Below are the code and all the weights of a small trained network. Each question names an input and a target symbol and asks about switching units off, where a switched-off unit gives its printed mean instead of its output.

import numpy as np


def w(rows, s, z=0):
    codes = np.array(rows[::2]) - 128.0
    scale = np.full(codes.shape[1], s)
    scale[-1] = z or s
    return codes * scale


def norm(h):
    return h / np.sqrt((h * h).mean(-1, keepdims=True) + 1e-5)


def f(y):
    return y / 2 * (1 + np.tanh(0.7978845608 * (y + 0.044715 * y**3)))


def softmax(a):
    e = np.exp(a - a.max(-1, keepdims=True))
    return e / e.sum(-1, keepdims=True)


def log_softmax(a):
    a = a - a.max(-1, keepdims=True)
    return a - np.log(np.exp(a).sum(-1, keepdims=True))


def net(x, mask):
    ids = ['Ωβδεζηθλφ'.index(c) for c in x.split()]
    T = len(ids)
    res = E[ids] + P[:T]
    u = 0
    for l in range(2):
        q, k, v = (norm(res) @ M[l].T for M in (Q, K, V))
        z = softmax(np.where(np.tri(T) > 0, q @ k.T / 4**0.5, -1e9)) @ v
        res = res + np.where(mask[u], z, O[l][:, -1]) @ O[l][:, :-1]
        u += 1
        y = f(norm(res) @ A[l][:, :-1].T + A[l][:, -1])
        res = res + np.where(mask[u : u + 4], y, B[l][:, -1]) @ B[l][:, :-1]
        u += 4
    return log_softmax(norm(res)[-1] @ U[:, :-1].T + U[:, -1])


Q, K, V, O, A, B = {}, {}, {}, {}, {}, {}
E = w([
[177,130,47,180,167,154,174],'Ω',
[210,109,79,164,135,90,210],'β',
[76,88,120,95,103,173,188],'δ',
[248,106,129,145,90,112,128],'ε',
[103,56,131,141,146,166,112],'ζ',
[136,151,27,152,183,122,113],'η',
[91,87,110,39,100,116,121],'θ',
[131,128,80,125,178,74,104],'λ',
[144,162,41,80,105,200,88],'φ',
],0.014)
P = w([
[74,181,209,46,254,198,148],'0',
[121,72,122,58,199,135,186],'1',
[119,107,112,46,188,143,147],'2',
[111,73,86,107,166,120,165],'3',
[110,84,85,106,144,114,144],'4',
[111,81,78,134,121,107,135],'5',
[114,88,76,152,101,106,116],'6',
[115,92,80,172,76,101,93],'7',
[124,112,80,183,62,107,81],'8',
[118,115,76,211,38,102,72],'9',
],0.0098)
Q[0] = w([
[139,162,196,128,130,29,159],'0.h0',
[204,187,146,65,194,70,80],'0.h0',
[185,252,133,183,157,151,169],'0.h0',
[163,88,70,217,156,132,100],'0.h0',
],0.012)
K[0] = w([
[154,63,188,89,195,152,229],'0.h0',
[175,190,175,90,199,122,203],'0.h0',
[193,133,183,145,143,233,168],'0.h0',
[180,182,102,144,1,76,161],'0.h0',
],0.0097)
V[0] = w([
[80,178,119,98,70,94,172],'0.h0',
[97,186,100,142,84,142,254],'0.h0',
[113,136,85,113,136,82,112],'0.h0',
[116,80,148,140,138,173,181],'0.h0',
],0.008)
O[0] = w([
[92,150,119,3,91,166,44,55],'0.h0',
[210,126,185,45,47,255,108,134],'0.h0',
[219,42,89,73,107,103,134,184],'0.h0',
[121,143,233,219,76,176,51,254],'0.h0',
],0.0054,0.003)
A[0] = w([
[143,172,96,13,88,110,128,2],'0.n0',
[106,131,98,158,191,49,61,183],'0.n1',
[90,117,254,174,68,155,94,137],'0.n2',
[112,85,133,136,115,152,166,161],'0.n3',
],0.0082,0.004)
B[0] = w([
[55,94,224,250,107,220,82,139],'0.n0',
[186,141,186,118,32,128,174,220],'0.n1',
[87,166,125,176,130,3,238,202],'0.n2',
[100,2,108,142,133,98,152,252],'0.n3',
],0.007,0.0038)
Q[1] = w([
[44,10,51,147,39,104,50],'1.h0',
[150,110,171,59,236,139,139],'1.h0',
[81,127,173,79,90,191,88],'1.h0',
[160,144,85,66,241,77,38],'1.h0',
],0.011)
K[1] = w([
[105,125,8,143,20,120,76],'1.h0',
[128,172,171,55,215,166,116],'1.h0',
[142,192,153,142,78,137,76],'1.h0',
[109,140,110,119,176,202,183],'1.h0',
],0.012)
V[1] = w([
[142,83,212,207,47,200,58],'1.h0',
[170,92,198,156,219,27,101],'1.h0',
[187,106,157,111,70,153,255],'1.h0',
[154,148,60,211,173,224,78],'1.h0',
],0.009)
O[1] = w([
[92,136,112,74,193,159,184,144],'1.h0',
[60,139,64,111,85,89,122,103],'1.h0',
[137,247,159,123,102,129,111,254],'1.h0',
[116,64,189,115,113,148,205,96],'1.h0',
],0.014,0.0059)
A[1] = w([
[236,102,130,197,244,43,118,99],'1.n0',
[165,164,81,103,122,20,102,255],'1.n1',
[205,42,54,77,109,53,113,227],'1.n2',
[27,26,93,94,131,255,88,124],'1.n3',
],0.0084,0.0049)
B[1] = w([
[120,103,50,26,41,42,171,151],'1.n0',
[127,67,136,158,183,143,191,254],'1.n1',
[71,176,121,119,126,253,96,211],'1.n2',
[145,88,174,138,134,23,32,199],'1.n3',
],0.011,0.0077)
U = w([
[176,63,216,124,157,140,194,157],'Ω',
[156,211,202,146,161,146,116,165],'β',
[226,138,78,101,196,84,137,175],'δ',
[87,127,145,204,163,38,193,120],'ε',
[92,118,80,143,196,224,117,41],'ζ',
[111,95,173,176,3,145,100,7],'η',
[116,113,87,42,135,125,142,106],'θ',
[154,117,102,161,130,80,16,255],'λ',
[80,139,158,30,58,102,167,132],'φ',
],0.011,0.0042)

Each question gives the input, a string of symbols that net reads in full, and the target symbol t.
The units are the heads (4 rows each of Q, K, V and O) and the neurons (one row each of A and B). Each row of codes is followed by its name. A weight is (code - 128) times the scale printed after its matrix; where a second scale follows, it is the last column's (O, A, B and U).
mask holds one flag per unit, layer by layer, with each layer's heads first. A switched-off unit (its flag False) gives its mean, the last column of its rows in O or B, instead of its output. The means were averaged over made-up inputs and are rounded, as every weight is.
A unit's drop is (log p(t) with every unit on - log p(t) with that unit switched off) / (log p(t) with every unit on - log p(t) with every unit switched off).
The circuit of an input: a set's keep is (log p(t) with only the set's units on - log p(t) with every unit switched off) / (log p(t) with every unit on - log p(t) with every unit switched off). Starting from all 10 units, units are removed one at a time, each time the one whose removal leaves the highest keep (on an exact tie, the one counted first), for as long as the keep stays at least 0.8.
circuit, biggest first: the units of the circuit, biggest drop first
top k neurons: the k neurons with the biggest drops, biggest first
top k neurons in layer l: the k neurons of layer l with the biggest drops, biggest first
input δ ε Ω η η δ Ω, target η: top neuron in layer 0	0.n2
input φ β Ω δ ζ ζ η, target ζ: top 3 neurons	1.n2; 1.n1; 1.n3
input ε β η, target ε: circuit, biggest first	1.h0; 1.n1; 0.h0
input ζ δ θ η ζ δ ζ ζ λ δ, target ζ: circuit, biggest first	0.h0; 1.n2; 0.n2
input δ β Ω ε Ω θ ζ, target λ: top 4 neurons	1.n3; 0.n2; 1.n1; 0.n0
input ζ η Ω, target ζ: circuit, biggest first	1.h0; 1.n2
input ε δ β, target ε: circuit, biggest first	1.h0; 0.h0; 1.n1
input Ω θ β β λ Ω β δ Ω Ω, target δ: top 3 neurons in layer 1	1.n2; 1.n0; 1.n1
input δ ε λ ε, target ε: top 3 neurons	1.n1; 0.n1; 0.n3
input δ ζ ζ δ β δ φ ε δ, target Ω: top 3 neurons in layer 0	0.n0; 0.n3; 0.n1
input ε β ε ζ δ λ ζ, target ζ: top 3 neurons	1.n2; 0.n1; 1.n1
input ζ Ω θ Ω, target Ω: circuit, biggest first	1.h0; 0.n0; 0.h0; 0.n2
input λ Ω ζ Ω θ Ω ε ε δ λ, target ε: top 2 neurons	1.n1; 0.n1
input φ δ δ δ ζ δ δ η, target δ: circuit, biggest first	0.h0
input β β η, target β: circuit, biggest first	1.h0; 0.h0
input δ δ θ λ δ, target ζ: top 2 neurons in layer 0	0.n1; 0.n2
input Ω δ Ω δ δ ε, target δ: top 2 neurons	0.n2; 1.n0
input ζ η Ω ζ δ ζ ζ δ, target ε: circuit, biggest first	0.n2; 0.h0
input ζ Ω Ω ζ Ω δ θ ζ ε, target θ: top 2 neurons	1.n0; 1.n2
input φ φ Ω δ δ δ ε, target δ: top neuron	1.n0
input δ ε δ ζ θ ζ, target λ: top 2 neurons in layer 0	0.n2; 0.n0
input ζ ζ ε ζ δ ζ ε δ, target ε: top 3 neurons in layer 0	0.n2; 0.n0; 0.n1
input β δ λ η λ δ ζ, target ζ: top 2 neurons	1.n2; 0.n1
input φ β δ ζ, target ε: top 2 neurons	1.n2; 0.n2
